Each row is followed by its class.
[ -4  -4  36  11 -20 -17  53  43   4 -58  45 -14  26  -3  59 -36 -12  -9
 -29 -14 -57  49  59  -5 -54 -10  48  31  51  14  45  11 -15   0] | zop
[ -6 -22  20  -9 -39   6  15 -18  10  30  19   0  -5  24   6  -8  11 -27
 -16  -1  13 -17  -7  -3  20   4 -31   5  -4   0   2   9  25  13] | bufo
[ 13 -10  -9 -23 -23  -3  16 -13  32   8 -25 -16   2  -3   7  11  27 -32
  14  35  10  -7 -47  20   0   7 -19  14   5  -9 -45   6   0 -17] | bufo
[  1 -16  12   4 -33  13  41 -23  21  -3  19 -20   5   0  58  11  19 -36
  18  11  32  12  12  34 -32 -15 -35  19  18  36  -8  16 -24 -17] | Ruk
[  3 -44  20 -23 -71  -1  39 -26  15 -27  20 -17 -15  11  15  -2 -10 -21
  -8  22  10  -2 -17  -3   4  18 -26  -7 -22  17 -26  15 -31  -3] | rulek
[ -7 -31   6 -52 -69 -24 -43  -8  14  15  -7 -16  34   7   4  -2  54   8
  27 -35 -70 -22  90 -52 -25 -18  19 -30  -3  45 -20 -55  57  51] | zop
[ -5  -9 -62   8   0  -6  25  41   0  26   6  15 -14   2  23 -35 -18 -30
  10 -47  -7   2   3 -46  32  13 -14 -16  20  27 -29  13   0   9] | megug
[-13  39  45  -3 -22   5 -73 -43 -14  -8 -35  47 -64  10 -55 -17   2  76
  11 -11  29  -7  41 -21 -13 -23  47  68  -8 -81 -11   1 -11  21] | bufo
[  9  11 -68 -45 -31   7  23 -36   2   1 -46  19   8 -70   1  24   8   3
  66  53 -16  -2 -18 -37 -69 -17  -3  45 -11  27 -76 -22  19 -11] | zop
[-28  41  12  11  -4  25 -41  21  10  51 -52  12   2  21 -64  -2   7  29
   6 -17 -18 -25   2 -31  29   4  10   1  22 -39  16  26  -9  37] | kubul
[-14  30  38   4 -30 -17   5  19 -23  39   2  34 -21  48 -39 -21 -22  39
 -35 -45  -5 -39  46 -60  50  19  22   1  13 -87   0  32   2  20] | Ruk
[ -9 -24  52 -38 -47 -30 -21 -16  42 -27  27  -4 -23 -59  52  28  46  33
  -7 -25 -13  -4   5  48 -40  13 -32 110 -19  15   1 -43 -25 -10] | leto
[ 13 -27   4 -15 -17   0  23  12  -4  15  -2   4  -6   7   8  19 -10 -42
  -8  30  20 -35  12  -1 -15  11 -29  -2   4  22 -32  29  11 -20] | megug
[  2  10  -6  29   1 -45  82 -16  58  11  -9   2 -33   1  13  -8 -23 -13
  -5  13  52  30  45 -28  -2  29  21  62  15  20 -21  22 -25 -29] | rulek
[ 16   8   4  14 -45  -8  -1  -2  -2  50  21   9 -30  26 -30 -22 -37  22
 -12   7  55 -23  28 -19  -3  -1  28   9 -42  -3 -38  24  13   3] | leto
[-14  28  -2   5 -11 -16 -26  -2  27  24 -35  20  -8   3 -33  -5  25 -28
  10 -13  57   2  11  -6  43  11 -26  21  -1  -3 -36  15  32   6] | megug
[  6 -32 -53 -43 -35  29 -29 -20   9  24 -30  -7  -1  27  -7 -12  22  12
  52   8 -52 -44 -31 -22 -24   9 -22 -78 -16  51 -67 -12 -22  -2] | bufo
[ -8  -9 -22 -19  -7   7  13  14  11  50 -23  21 -15   0 -15   8 -21  -6
  19   9   2 -34   1 -28  -9  30  -2 -13  17  -4 -46  23 -21 -33] | megug
[ 24 -72 -41 -23  17 -39  38 -32   3   9 -15  12 -22 -41 -21  20  -9  -9
  -5  11  29  -9  67 -47 -48  37  22   6 -13  37 -22   6  26 -50] | megug
[-15   8   5 -16  -2 -31  39  16  -5  -6  11  14   5 -18  11 -18 -17 -29
 -22 -11  22  21 -28  19  18  31 -28   1  19 -26 -14  49  21 -23] | megug
[-15 -27  47 -14 -48  19  30 -68  28  68  52 -40 -10  27  26 -25  48   1
   7 -55  67 -40  64 -28  35 -49 -40  72 -21  35  29  -4  23  25] | leto
[ 11  19 -33  29 -25  23   6   2 -21   8  21  13  -4  -8   8 -37 -13  -5
  16   1   4  24 -38   5  10 -17 -18 -11  -2  38   2  -2  -8  -7] | Det
[  4  -1  19  26 -52 -25 -17  -3  29  51  38  35 -17  78 -75 -24   6  -8
 -77 -32  55 -27  19   6  43  50 -15  10 -51  68  42 -25   2  11] | leto
[ -7   1 -20 -62 -59  24   8 -40  -1 -40 -27  -5  23 -33  -7   4  13  10
  39  34   0   4   4  -7 -55  -4 -35  -3 -28  46 -51   1 -29 -10] | megug
[-12  33 -25  15  38 -19  40 -76  29  61 -23   9 -10  21 -57  -9  -9  35
  14   4  50 -10 -16 -32  40  46 -49  21 -56  68   0 -37  19  15] | leto
[ -2 -83 -20  -7 -44   6  20 -17  -9 -43  48 -14  25 -16  30 -39 -15   3
 -17   1 -16  28   9  10 -35  10  -7 -35 -12  39  17  11   7 -14] | Ratol
[-20 -32  45 -55  -4  33   7  -8 -16 -40  29  -5  15  42   4  -4  20  15
 -25 -49 -78 -36   0 -22 -14  -7  -5 -39  -5   6  31 -17 -15  34] | bufo
[-14 -45  22  -8   0   1  52 -52 -37 -15  33   6 -27  23   3 -16 -48  47
 -31 -14   2  -8  33 -46   3  22  -3  23 -38  18  43 -14 -32  21] | Ratol
[ 12   2 -16 -43  14   1  29  14   2 -34  32 -22   5 -34  37 -35  39 -13
 -68 -90  -2 -12 -13 -15 -33  -6  -9  14  -5  -1  46  51  13 -27] | megug
[-27  10 -15 -11 -24 -15   3 -11 -10  -7   1  37   9   4 -35 -21  -3  -3
 -31 -13  11  10  -8   5   4  27 -12 -51 -19  15  41   7  21   3] | kubul
[ -1 -20 -45  13 -40 -17  11   9 -14 -12  -6  30   1  -8 -35 -19  -4   0
   1 -20   3  27   0 -19  12  29 -23 -31 -24  48 -36  24   0   7] | kubul
[-16  25 -61   6  -5 -21 -16  35 -10  38  55  19  -5  25 -15 -45 -28  -4
 -45 -44  39 -28 -20   9   9   2  21 -28 -40  24   5 -12  16   0] | kubul
[-17  49  14 -11   3  12   8 -67  37  51 -17   9 -15  20 -59  12  18   5
   8  -6  32  13 -50   3   0  14  -3  65 -32  78  32 -62 -44   7] | Det
[  9  10  -6  22 -14  -1  25  53 -14  16  20  39  -9  18  11 -29 -10 -21
 -14 -27  -5   5  10   7  28  -2  -3  -8  35   0  -8  47 -11 -23] | leto
[ 23 -34   2   9  35  -6 -39 -16  27 -36 -45  -3   3 -58 -61  59  10 114
  25 -15 -31  -6  24 -54 -33  42  70 -42 -47 -66 -43 -81 -11 -15] | Det
[ -4 -10   1 -54 -16  35 -21 -39  24   1 -41 -46   5 -19  -4  23  21  22
  46  30  -1 -44 -23 -12 -44   4 -34  -4 -36  22 -57   1 -24  -3] | megug
[ 20 -38 -45 -14   0   0   2   6  -9 -12  -4 -19  19 -43  10   8  21 -11
  -1  -7 -35   6  -1 -11  -8   4  -8 -28  -2  32  29 -23  12   7] | Det
[  9  -2  -8  -1 -27 -22  26 -11  -8  -8  -2  -1  13 -10   5 -31  33 -20
 -12 -21  16  25   8  -6  42  -6 -44  13  10 -17 -16  49  49   9] | bufo
[ -4  -9 -26 -28 -43  -4   5  -3  14 -23  -5   3  -6  -7  20 -25  24 -26
   4 -21 -19  32 -37   7   2   7 -15  -1   3  17 -15   3 -17  13] | bufo
[-13  -1  22   5 -41  15 -15 -25  31  15  -7  -5  -4   1  11  -4  29 -15
  26  -3  24   1  -1   9   2 -18 -17  21  17 -17 -12   8  14   8] | Ruk
[ -7 -37 -50 -45 -27  30  18 -32   2  -8  12 -37 -14  -6  43 -18  -6  21
  32   1 -30 -13 -30  -7 -50  -8 -18  20 -10  43 -14 -22 -67  24] | bufo
[-33   6 -42 -53 -53  41 -32 -21   5   3 -28   8  -3  -5 -19 -16  17  14
  47 -26 -52  -5  23 -45 -22 -24 -19   9   3  64 -25   8 -45  51] | rulek
[ -18   57  -29   19   29  -36   36   37    1    1   82   39   11   -6
   -5  -52  -12  -18 -105  -71   42   20   -1    8   30    2   38   45
   -3  -11  114  -35   26  -15] | Det
[ -2   0 -31   5 -27   0   9  18 -24  18  42  20  17 -31  13 -47  -2 -12
 -15 -53  -2  28  40 -15 -10 -14 -36  23  20  50  -3  49  35  -9] | megug
[  8 -32 -17 -23 -18 -24 -23 -11  -1  -2 -15   1 -11 -25 -24  15   8 -23
 -30   0  30  -8  13 -12   3  43 -27 -18 -44  22   0   8  32   7] | megug
[ 33  34  12 -27  20 -27 -57 -13  -1  20 -90  33 -20 -63 -60  58  31  82
  31 -12 -47   0  49 -35 -27  -1  46  57   3 -45 -37 -26  13   8] | leto
[ -6  61 -21  39   2  30 -14 -16  30  57 -37 -13 -14 -12  21  -7 -29  62
  65  16  12  28 -11 -21  28 -22  35  48  -2 -26 -34 -67 -63   8] | Ratol
[ 53 -49 -27 -19  31  10   7 -40 -30 -26 -10 -17  24 -61 -34  27   0 -12
 -18  54  14 -11 -41   1 -17   3 -14 -26 -33 -10   6 -15  58 -51] | megug
[ 12 -25 -33 -16 -33 -27  31  10   0  -2  47 -27  23  24  23 -10  -5 -32
 -35 -14  14  -1 -19  32   7   4   3  -7   3  10  15 -39 -19   7] | Ruk
[ 11 -88  14   9 -42  10  12 -42   6 -24  24 -19  27  13 -37 -17  38 -18
 -33 -10  17 -21  53 -45   7   2 -15 -68 -48  47  41   3  73   3] | kubul
[-21   1  14   7  -3 -26 -40 -15  13  50   8  50   7  45 -57 -32   9 -15
  -5 -46  14  -1  35  -9  25  15   0 -53  13  36   5 -20  80  -1] | megug
[  6 -20 -47 -25 -27 -13  28 -22   3 -22 -35  24  -6 -34 -12  18  11  -3
  24  -6 -15  15  17 -39  -4  19 -37  -5  -6  39 -54  18  -6   6] | rulek
[ -9  68 -15 -13  25 -20 -26 -28  25   3 -22 -30 -38  65 -28 -36  -7  30
 -35  -2 -11 -24 -34 -17 -22  35  29  54 -55  87  67 -74 -68  48] | zop
[-23  32 -66  -2 -24  17   2   2   0  22  -8  38   2  26 -33 -70   8 -10
  18 -48 -32  15 -14 -63  41  -4 -20 -17  -2  47 -23  14  20  41] | bufo
[  4 -38   0 -21 -25  30   9 -16   8   8   1 -18   1  24  -6  -6   3  13
  25   7 -22 -38   2 -18 -20  -5 -16 -17 -16  46 -19   0 -14  18] | leto
[  1 -69  31   2 -72   1  29   0  36 -37  45 -16  -3  -5  37   7  -3 -14
  -1  13   1  -1  13  11 -22   3 -21  30   6  16 -39   2 -20  -6] | rulek
[-12 -11 -26 -32 -29  21  -7   3   3   0  13 -19 -10  24  14 -38 -10   0
   8 -16   2 -37 -22 -10 -21  -7 -13  -2   0  19 -12   3 -28  14] | megug
[ -6  13  10  -4 -15   5  38   2  22 -73   1 -13 -29   4  17 -46 -12   8
   1 -11   1  19   0 -31 -10 -28  42  59  19 -32 -11  31 -43   9] | rulek
[-25  -8   8   7  10   4  44  -4  36 -50  33 -12  11 -12  22 -19   7 -23
 -16  -2  34   3  24  -5  15 -14  -9  36   4 -10   8  23   7 -14] | rulek
[   5   49   33   11   60  -42   14   27   19   37  -32   27  -45   28
  -15   38   -5  -21  -49    0   95  -72   12  -15   66   28   14   19
   -7 -111  -12    8   31  -34] | megug
[ 13 -32 -26  -9 -33  -3  -5 -15  15   9 -42 -22  -2  21 -19  13  12  18
  38  24   2 -34  14 -22  -4  26 -18 -26 -10   8 -71   6 -34   0] | Ruk
[ 13 -32   8  -6 -44  -5   5  -2  14 -16   6  -2 -11 -10  27   4   6   7
  -4   8 -10 -11 -10  20 -47  23  -8 -14  11 -15 -21  23 -19 -35] | Ruk
[-24 -25  -9 -40 -50   2  -5   3  21 -24   0  -9  -3 -14  20  -8  12 -13
  19 -10  17 -13 -31   8   4  15 -35  -5  -7 -14 -50   8 -18   1] | megug
[ -4   2  -6  -7 -37 -13  -1   2   5 -13   8   2  29 -30  20 -13  30   2
   1 -33 -38  31  15   8  -7   3 -32  11  21  18  -2   7   9   3] | Ruk
[ -7 -12 -48 -38 -35 -31 -75 -16 -27  50 -22  62 -19  21 -96 -15  20  36
 -15 -62  17 -34  21 -17  40  29  -1 -58 -24 -16  -3  -4  39  25] | leto
[ 30 -37  36 -34 -62  -1  67 -41  -3 -92  28 -41 -12 -56 102  -5  34  18
  -8   3   5  26 -16  28 -45 -30 -32  69   6 -50  -1   8 -38 -27] | bufo
[ -7  -1 -33  29 -15  -9  22   4  13 -22  10  16 -14 -13 -10 -42 -22  10
 -12 -20  21  17  -1 -38  38  17  -6  -8  -5 -31 -15  30  14   2] | rulek
